Known rows, with every step that occurs
p q j n x u z: [  35  118  -29   16 -194  138  160 -190  -33   41  -36    0  -41  341
  -10    3 -362 -114 -235   12  129  166  124 -197  380   -7  140  -26
   14 -111 -203  -26  388   65  237  -54 -124   31   43  -31 -184  132
 -179   12 -484  -33  -51  105 -123 -213    3  -21   37 -277]
z s d m t j n: [ 236 -475   96   82    0   46  195   71  165  -21  -58  -30 -187   41
  -35  191    0 -227 -132  239 -103   99 -126  291 -104  115  -85   64
  -17   42 -294 -105 -240  -35   27  279  -46  -26  124   22   14   -3
 -120  215 -111  -59   -2    6  -74   97  157   72 -160  117]
g s f d m: [  -6 -159 -303  -70  -52   55  -23   74  -14  200   14  -30   98 -100
   16 -182  108  262  239   53  -99   48  -87  -12  -90  -18  182   95
   69 -107  183  107  -79    5   19  129   70  -38  -38 -117  259  -74
  140 -113   98  296 -101  -92  -69  -31   11  252 -119  110]
q j p x u: [ -65   72  -80  -24  133  -14   24  -98  -79   25  -11   49   89  113
  106  -85 -168  149  -14  -69  -85 -146   65 -141  337 -103   71   48
  -10   18   27   63  367 -158  -66  -21 -108  -43   72   -8  -60   56
   54 -146  263  -58  -44   37   21  -85  -48  -95  107   40]
z s f g d m t u: [ 195 -375  -13  118   78  145 -196  108  103   -8   24 -203 -143  -70
   16  106  204 -153   97 -116 -200  320  -12  130 -229   14 -122  -53
  -29  142    4 -134 -347  -43   83  194  -73   -8   58   52  221 -251
   76  257  398  -13  -15  -11 -106  -74  -51  202  -76  -88]
m s d f: [ -41 -130   38   35  -88  -36  115  131 -105   67  -52  -34    3   -5
  -39 -117  345   89  391  141 -171  -77  -67  -22   62    8   27  -52
  -35  -94  185   21  102   16  -42  201   58   -2  105 -101   66   43
  182  158 -140  503 -103   61   11   41   78  155  -59  221]
s d m t j p q f g: [  94 -492  190  -58  393   35  -41 -109   99  -70  -66  245  100 -141
   14  146  110 -128  -72   29  109 -112   92  134 -246   62   31  -34
  -17  157 -272   -6 -220  -38 -158 -260 -114   70   30  161  -27  -39
 -154   91  113 -411  -44   32  143  351   68 -125  -62   44]
m d f p q j n x u z: [ -22 -153   38  -22 -258   48   76 -219  -98    4    2  194  140  179
   71   77 -124 -138 -141   -7   -9  383  161 -139  229   94  204  -58
  -10  -89  -38 -193  567  119   70 -256   80    5  -82   59 -252  146
 -231   88 -383 -297   21   75  -87 -238  -10 -146  102 -193]
z s f d m t: [-113 -222 -201  -73  -18  -17 -101   50   60   95   46 -120  -64 -107
    5   45   -7 -224  182    6   46  115  -75  -16 -135   82   -8  107
  -22   40   98   57 -178  -45   53  141   22  -53   30 -111  186 -208
  123   -9  294   33   54  -74  -70  -38  -58  377  148    9]
d s f z m t j n x p: [ -18  166  191  -34   51  -16   -8  -89  193 -158   44  193  -69 -161
  -64   69 -355 -251 -522   79  -35  -98  -88  173   -6   97 -147    0
   54  -52 -471 -218 -141  -16  -23  -27  -44   91 -215   12 -113   32
  -63  392 -229 -284  274 -126  -44  299 -106  -84  -66 -135]
g f z s: [-206  384  -33   23 -142   72  -43  221  -68  -54   73  -55 -202  -48
  -77 -132  179 -153  250   62   43 -199 -174   23  121 -152  -60   61
   38   73  263  194   93  105   62  113  193  -78    7 -101  134   55
  133 -205  -19  328  153   -9  -68  -89 -109  234  105   44]
g d s f q: [-162  327   21  -13 -109  122  -74  138  -42  136   34 -150   21 -184
  -41 -169  310  127   89  -42  -98 -183  -94  -11  -13   -9 -197   73
  -15 -145  187  -55  -43 -104  -31  -59  258    8  108  -21 -104  155
   18  114  -64  436 -120  -47  -32  -24  108  219  -41  -81]
s d f p q j: [ -83 -302   43  -49  -24  -15   17  -13 -113  297  -71  303  216   34
  -27  -59  323   40  122   67   16 -116  107  -64 -155   38  242  -29
 -120  -30  185   59  221  -64  -50  -43  129   46   28   62 -227  139
   12 -188 -112  270 -126   78   41 -122   96 -109  155 -117]
s f q j: [-369  213   20 -105  -87   -4  -66    2  -56  215   -9  119  135   83
  -68 -259  127  140  -25   -4   89 -232   83 -107  -59  -43    9   64
  -18  -86  276    6   41  -50  -35 -116  168   66  139  -34 -150   14
  133 -204   20  319  -43   25  155  -29  227  154  192 -258]
m d f g s: [ -32   -6  104   72  127   33 -110   -3  -81   91   26   46  174  -27
   40 -204  474  270  283  115 -231  184 -132   16 -117  -75  139   19
  -28   39  397   11  -47  -30 -108    6  217  -80   57  -61  281   20
   68  129 -360  227 -135   75  -61  115   53   55 -243  269]
g d m t u z s f p: [ 207 -453 -136   58 -239   30   17  123    7 -116   27 -144 -227  114
   17  153  -22 -110 -124 -113 -104  306   15   59  -68   66 -179  -59
   11   80 -139   -9  -82  149  101  244 -143    9 -109   43  -41 -230
  -24  120  382  -27   64 -112  -63 -167 -229   91   86   -3]
z m d s f q j n: [-422  107    9  -45 -125  -24  -64  -46   59  -47   60   13   -5 -267
   46   46  396 -113  -56  119 -152  -87  -27  146 -276   49  -89  112
   66 -126   47 -319 -272  -47    7 -133  303   44  142   41  -15  209
  -94  -22 -154 -367   21   13  152   55  341  228 -117 -145]
u z s d m: [ 130  -78 -185   69 -202   40  274  136   25  -53    0  -40 -399    5
    7   52  142 -170  -28  120   26  -95 -133  -55  148   44  -98  108
   34  -67 -145  209   19  148   96  261  -62    1  144  -43  169   22
  -69 -158 -275  145 -145  -10  -59 -100  -69  103  -72  163]
p q f z s: [-314  336  -60  -65  -60   33 -106   88 -143  -49   95   10 -143 -103
  -35  -25    8 -292  290  -23  250 -182  -38  -32   21  -98    0   33
  -33   41  238  283   81  -70   42   52  -11  -40   58  -91   58   59
   11 -356  214   -3  180  109  -75  -51  -42  128   36  -88]
d m s f q j n: [-338 -132  -34  -78 -135   48  182  -47   82 -103  -38  -32  129 -149
  -13  -80  249   43   12   49    2   30   57   41 -201   21  -85   31
  119 -233   25 -216  -58   21   65  -50   52  147  149   70  -81  -55
   94  162  123 -181    7   70  194   61  405  286   41 -243]
j n x q f d m z s: [ -55  366 -308    2  -69   12 -101  137  102 -393   80   44 -103 -202
   86   71 -103 -166   72   -9   42  368   72  156   27   41  143   95
   73 -166  -58   95   41   47   50  -70   -4    9   81    3  123  -33
 -183   90   19 -294  325    3   -5 -115   42  145   86 -142]
d s f q j: [-479  343   60  -51  -45   49  -82  -75   42  161   20   81  110 -124
  -53 -198  187    6  -61  -71   16 -209  -11  -66  -85  -31  -90   42
  -11  -99  180  -85  -90 -125  -56  -52  101   81  176  -43 -196  107
   69 -153  -40  279 -134   17  132  100  230  232    6 -233]
g f q j: [-408  283   29  -53  -26    9  -95   76  -67   89  -38   88  119  157
  -76 -226  334  178   42    8   68  -86   25 -110  -41 -134  131   59
   18   20  272   73   80  125    0 -158  305   32  101   52 -189  113
   90 -183 -130  280  -52   29   71  -51  139  147  191 -159]
f z m t j p: [ -56 -208   49  -95  213 -190    1   18  -38 -253   94  171  -23   98
    2   -3 -143  -73 -322  245  116 -373 -185   27   24    2 -129   64
   49  126 -124  177 -173  -40  -32  164  -29   24 -124   -7   -7  -35
    9  101  140 -243  260  -14   95  182 -120 -153  157  260]
x t j n p q f g d: [ 290 -213  179   41  122  197  -47  -84   26  167  -31  -64  211   -3
 -117  168  -60 -212 -162  -88   49  101  147  305 -195   24 -111 -120
  -67   81 -144  -29 -181   23  -32 -296    9   -6 -137  232 -211  161
  -71   67  -57 -156   55   71  -56   -1  241 -264 -140  108]
j p x q f g s d: [ 142  366   80   62  309   62   25   98  -15  -80  -98   26  145 -145
  111 -140  175  385  204  -89  -55 -165   92  167   23 -133   71   -3
  -46  -85 -124  132  -13 -160 -224 -229   24   39    5   65  171   95
  -64 -109 -175  -48  -52  -11  136  299    2 -106  -79   76]
f g d m t: [ 270 -204  -18   53  279   73  -47   73   11  -32  -10  -81   -7  -45
   14  -10  269  128    3   38  -33  135  -67  -34 -160   11  -14  127
  -31  119   73  160 -198  -18  103   60  121  -31   64   96  175 -109
   19  496   42    7  -85   31 -103  -79  -79   78  118  177]
m d s f: [-268  266   46  -19 -112   23  -70   70  -60  111   95  -32 -109 -220
   -3  -71  210   17  198   12 -201 -195  -89   43 -151  -24  -57  111
  -15    3  289 -105  -77 -114  -74  -33   72 -108  171 -215  110  115
   -3  -75  -61  266  -83  -60   49   97   50  286 -140  144]
q j p x: [ -80  310  -82  -53  111  -81   61  -80  -47   53  -18  171   34   35
   59  -88 -127  170  -46    5  -29 -344   93 -153   37 -104  147   69
  -25   16   97   95  267  -68  -55  -47 -157  -15   92  -16   28   48
   39 -219  -39    7  -21   29  117   12   29  -28  200   85]
z m t g s d f: [ 443 -344   25   83  153 -214  -64    9   65  109 -152  -12   77  141
  -69 -177  301  257  164  302  -30  138  -66   22 -219   93  -29   -6
  -50   74   31  -74 -339  -14  -65  324  148  -19 -168   12  171  -15
   10   23 -104  371 -194   46 -175  284 -137  -62 -224  207]
t j n x: [ 258  320  150   63    1   70  117  -11   11   82  -16  140  -69  164
  -75  -73 -292   71 -188  109  -31 -141  -71  -14  -54   23   97   37
  -12  -47   77  -65  101   -3   16   65  -87  -67   64  -70  -74   47
  -91  228 -624  327   96   -7  -98  -43  117 -125 -108  -88]
t u n j p x q f: [-106  237  147  -40   92  -20   17   80  -54 -132    5  -10    0   49
   72  107 -354  328   34 -210 -114  -79   36   88  -14  -68  221 -126
  -16   36   18   36  136 -111 -122 -271 -402   11  125  -74 -213 -165
    8 -141  537 -197  198  -93  318 -276   72 -303  -59 -224]
p x u n j: [  90   10  150   39    2   85  111  -27  -35  146   -1 -133  -11  111
   -9   81 -359  225  153 -120  -24   -4 -158 -109  330   17  122   30
    7  -18  122   73  251 -150   83  -32  -75 -127  137 -168  -95  -59
  146  222   14  155  -42  -46  -65 -374  -46 -184 -103 -146]
j p x u z s d m t: [ 237 -307 -137   64  -34  -11  256  -23   90 -236  -49 -185 -250   55
  139  194 -248 -182  -92   16   52  113  -42  -62  521   91 -195   47
   46    8 -526   39  256    8    3  137 -128    0    4   41   68  -42
 -125   25  105 -369 -116  -34 -105   76 -320   39   73  174]
m t u x q f g: [  27  385  175   74  325  -70 -242   13 -110  -63    3  -81  -47  175
   60  -70    9   97   42 -224  101  235   27   15 -271  -87   61 -103
 -155  214   82  185 -216    7 -112  -49 -182   25   19  -45  -62 -301
   57  282  441  -77  103  -11  197   36  -49  -84   48  -44]
g d f z s: [  25  111 -121    8 -189   39  -86  195 -111   59   86    3 -125  -96
  -27 -146  199 -172  207  129 -159  -46 -134   27  189  -29  -57   18
  -47  -15  237  187  227   62   52  191  134  -37  -23  -37  150   78
  117  -19  211  344   96   56 -141 -281   -5  135  100  172]
u z m d s f: [-160  108  -98  -12 -199  -88    7   23  -40  -90  112   -6 -319 -152
   21   22  207 -139   -8   72 -110 -213 -129  -28 -161   53 -126  105
   80   -7    2    7 -256  129   50  -12    9  -20   36 -156  160  132
  -92 -144 -247  -87  -50  -99   64   74  -52  225 -138  127]
j p q f g d s: [ -52  241   92    9  282  189 -144  -50  -39  -74   31  -35   53 -364
   52   31  426  -68  180 -109 -100 -228    5   51 -131  -95 -122  -13
  -50   40   90   59  -66 -114  -83 -267  -34  -22   82  101   23  129
 -108   86  -21  -88  -27   54   81   65   33   12 -187  106]
s f q j p x: [-266  378  -17 -130  -10  -51   -2  -90   -3  112  -30  158  172  -68
   32 -181  -86  180  -54  -63   92 -396  159 -153    9  -46   14   36
   16 -110   98  -96  258  -85 -139 -298   55   85   69   40  -98   25
   68 -267   26    2  -19  -18  214  111  149   73  295 -256]
u n p x t g f z: [ 358  428  134    8  -97  -46   70   41   83  130  -31 -138   82 -114
 -180   18 -505  -52    2 -174  288 -100   60  -53  122  -18 -170  -55
   26  135  154  -59  115  145   20 -190  174 -118 -257   28   25  -25
  100 -185   67  250  -21 -102 -142  -32 -135 -232  226   46]
n j p q: [-258   21   35  -94   95   52  133  -68  -77   43   41   15   70  105
  -10   -4   72  211  -10  155  138 -382 -150 -122  -73  -61  105   45
    1  -61  121  115  191 -205  -22 -104 -192   13  135  -90 -160   36
   29 -143 -168  111   32   64  172  -28  -41 -121  -57   55]
n p x u z m t g: [ 365 -232  -76   55   68 -178    1 -161   -2  -15  -39 -252  -71  221
  -18   91 -571   48 -292  -44  368   98   10 -247  302   53 -130   37
   25  146 -135   46 -105   38   69   84  -81  -66 -311   34   43  -71
  -45  -40   59 -157  -64   20 -289    3 -447 -268   72   13]
j n p q f g d s: [  42   50  121   86   71  316  -97  -77   11  107   -9 -200   75 -408
  -30  156  154  -60   50  -59  -18  -50   69  237  -30  -57  -47  -32
  -48   -1   59  -69 -108  -32   19 -265   55  -61  -32  154  -23  164
  -77  165 -185 -112   35  109  -17 -196  111   -6 -227  -31]

Rows
[ -50 -591  -38  -34 -114   63  -64  -22  137  171    1 -153  131  107
  -32  163 -303  258  108  -17 -195  442  -88  124   24   53  280 -119
   69    3  -56 -168 -208   15  131  199 -148  -35  -19 -181  100 -323
  221  236  310   90  -30 -134   59 -170    4  121 -224   20]	g s f d m t u n j
[-126   37  109  -20   61 -180 -102  117    9 -262   60  134  -22  271
   20   85 -409  -27 -401  -86  134  206   67  -90   40   42  184  -36
  -48   14 -210   59 -126  -24  237  211 -115   77  -23  -43 -132 -168
  -60  190  115 -396  231   29  -15 -249  -59 -186  396 -353]	f z m t u n x q j
[ 101 -289   64  -14 -164 -107  -98   68    7   32   38 -118  -65  -87
  -31  204 -713   40 -116  -85  175  -98   77   29  192   75   55  -94
   44  117  -58  -95  -83   55  113   83  -36  -54 -238  -65   69 -274
  192   35  385 -268  236  -88  -21 -306 -221  -99  294 -302]	s f z m t u n p x
[  80  101 -103  -53 -102 -147 -122   92  -38   10   87   12  -44 -124
  -37 -169  139  141  170  179  -12 -140  -70   40 -175  -64  -98  114
   89  -34  254 -108 -265  -19   14  136  228  -80 -185 -135  492   75
   10 -212   12  124   -3  -16 -114  291  -79   46 -181  241]	t g s f z m d
[ 114 -295 -109   61    6 -149  135  -62 -155 -270    7  -67    8   48
  104   18   70   -8  170 -140   47  146 -153 -259  110   84  -76  -67
   92  -52   10  170  119   82   21  122  -32   43 -205   47  -91  -34
   89  238   42 -232   41  -19 -173  -69 -261 -154   13  -68]	d f p x u z m s
[ 388  145 -105  202 -234  -40  322   76   53 -310  -37 -282 -318  302
   -5  258 -116 -255  -48   42  -70  253  -16  -15  119  104 -191 -199
   89 -156 -468 -190 -116  180  207  438  -82   79  -27   35   57   63
  -45  310 -629  -17    7  -15 -105  131  -95  -69 -203  227]	j n x t u z m s d
[ 425  338   57   61   55   24   -1   28   55  161   -5 -137   99 -162
 -115  -94  231  -73   67 -183  -81  -62  -38   43 -385   57 -510    0
  -85   23  229 -134 -224 -193 -103   57  117  -65 -110   42 -122   86
  -17   51  173  609 -162 -133 -101  221  -51 -101 -136  230]	x t g d s f p
[ -50  137  121  -15  -63  -39   80  -76  112   22  -66  -69  322  187
   21  -36 -220  204  -87 -230  -90  168  155   15   46   -8 -124 -201
   26  -97 -162 -282   87  -97  -98  -15  -40   77   29   54 -235 -113
   80 -195  157  -69 -131  -77  126  184  206 -126  -11 -158]	g s f q j p x t u n
[   8 -189  263   13  152  197  -59 -148  -15  168  -16   58  160 -112
  -90   95 -149  -62 -127  -15  162 -155   72  210 -146  -54   88  -73
  -30  100  125  -15 -171  -13  -81 -320  -81  -34  -48   99 -113   24
  -41  -32 -203 -110  141  100   62  -56  226 -227 -199 -189]	t j n p q f g
[-323 -118 -359 -131   15  -38 -150   20    6 -334  131   62  -14 -272
  108  157  154 -251  244   39   96   52   35   30   44  -35   62   65
   99  -25   61  186   80    9  -35  -78  -66  -22   94    3  158  -48
  -92 -234  327 -378  196   44   75   54  -54  137   24  123]	j p q f d m z s
[-249 -271  -52  -97  158 -142  -39 -143  -24   31   -1  113    2  278
   74  127  -25   31 -385 -105   78  395   92 -190 -251  -43  288  -29
  -87   90 -318   64  148   69   19   87 -356  111  -10   51 -231 -225
  -18  119  478 -485 -108   38  -10   63 -111 -185   67   -5]	d m t u x p q j
[ 440 -151  -42   87    3 -181  115    9   53  -15 -110 -137 -147  310
  -84  -50   39  188  -80  262  113   44  -63  -49   41   11 -142   38
   10   34 -203   57 -386  108  106  376   76  -19 -160  -50  265   35
  -95   19 -500  314 -220   -1 -157  358 -248  -47 -188  362]	u z m t g s d
[  66 -164 -108   44 -194   -8  117 -133   39   45  -63  105 -110   76
   92   14 -113 -272   -7    6 -190    5  101  -46  587   27  -34 -103
  -17  -44 -335  -36  479  117  -73   -3 -153   54   -2   32   -4  126
   -8 -329   51  -60 -146   26   31  -72  -29   -2   44   67]	q j p x u z s d f
[ 186   32  269  100  120  112   40  107   32  118 -119  -54  193 -190
    1   19 -150  406   68 -217   88    1  153  211  165  -37  124  -15
  -86 -116 -102  110  -50  -39  -93 -246   67  -55  -70   36   65  -18
   18    9 -344  -69  -61   -3   17  -86   61 -242   -8 -150]	u n p x q f g s d
[ 239  527  -28  -13  173 -139    3 -122  120   62 -101   81  127   95
  -77 -126  -29  -30   33 -111   20 -113  176 -108 -273  -91 -101  -45
   -4  176   44 -130   70   54 -120 -210  -51   -1  -93  109  -30   98
  -10 -423  155  176 -158  -56   36  369   -3  -89  129  178]	q j p x t g f
[-101 -520    2   25 -217   65   85  -84  -74  135  -32  108   41  180
   17   63  195 -339   14  -41   26  180   40  -66  320   56  -19  -93
  -80  -60 -127   74  310   18   32   68   22   53  -21   48 -264  140
  -58 -261  -70   50 -141   85  -94 -171  -34  -93   28 -143]	x u z s d f p q j
[-418 -221 -144  -93 -151 -222  -83  -51 -123 -244   94  166  -13  193
  148   34  269  -23 -267  134 -176   98   21 -140   71  -10  107 -106
   86   31    6 -123   90  235  -83  -79   54  135   22  128  -64   31
  -91 -267  160 -457   35   42  223  -93   92 -140   15   86]	t u z m d f q j p
[ 202   23  -86  -53  100  -12 -118 -110  104    0  -33  186   10  -23
  -16  124 -480 -143  -76   11   18  270   92   59 -107  128  278    8
   19   81 -119  -64  -32  164    4  -81  -71  -42  -88   42   25  -87
  -93  317  -11 -224  191  -67  -73  -14   62   51   12   15]	q f d m t j n x
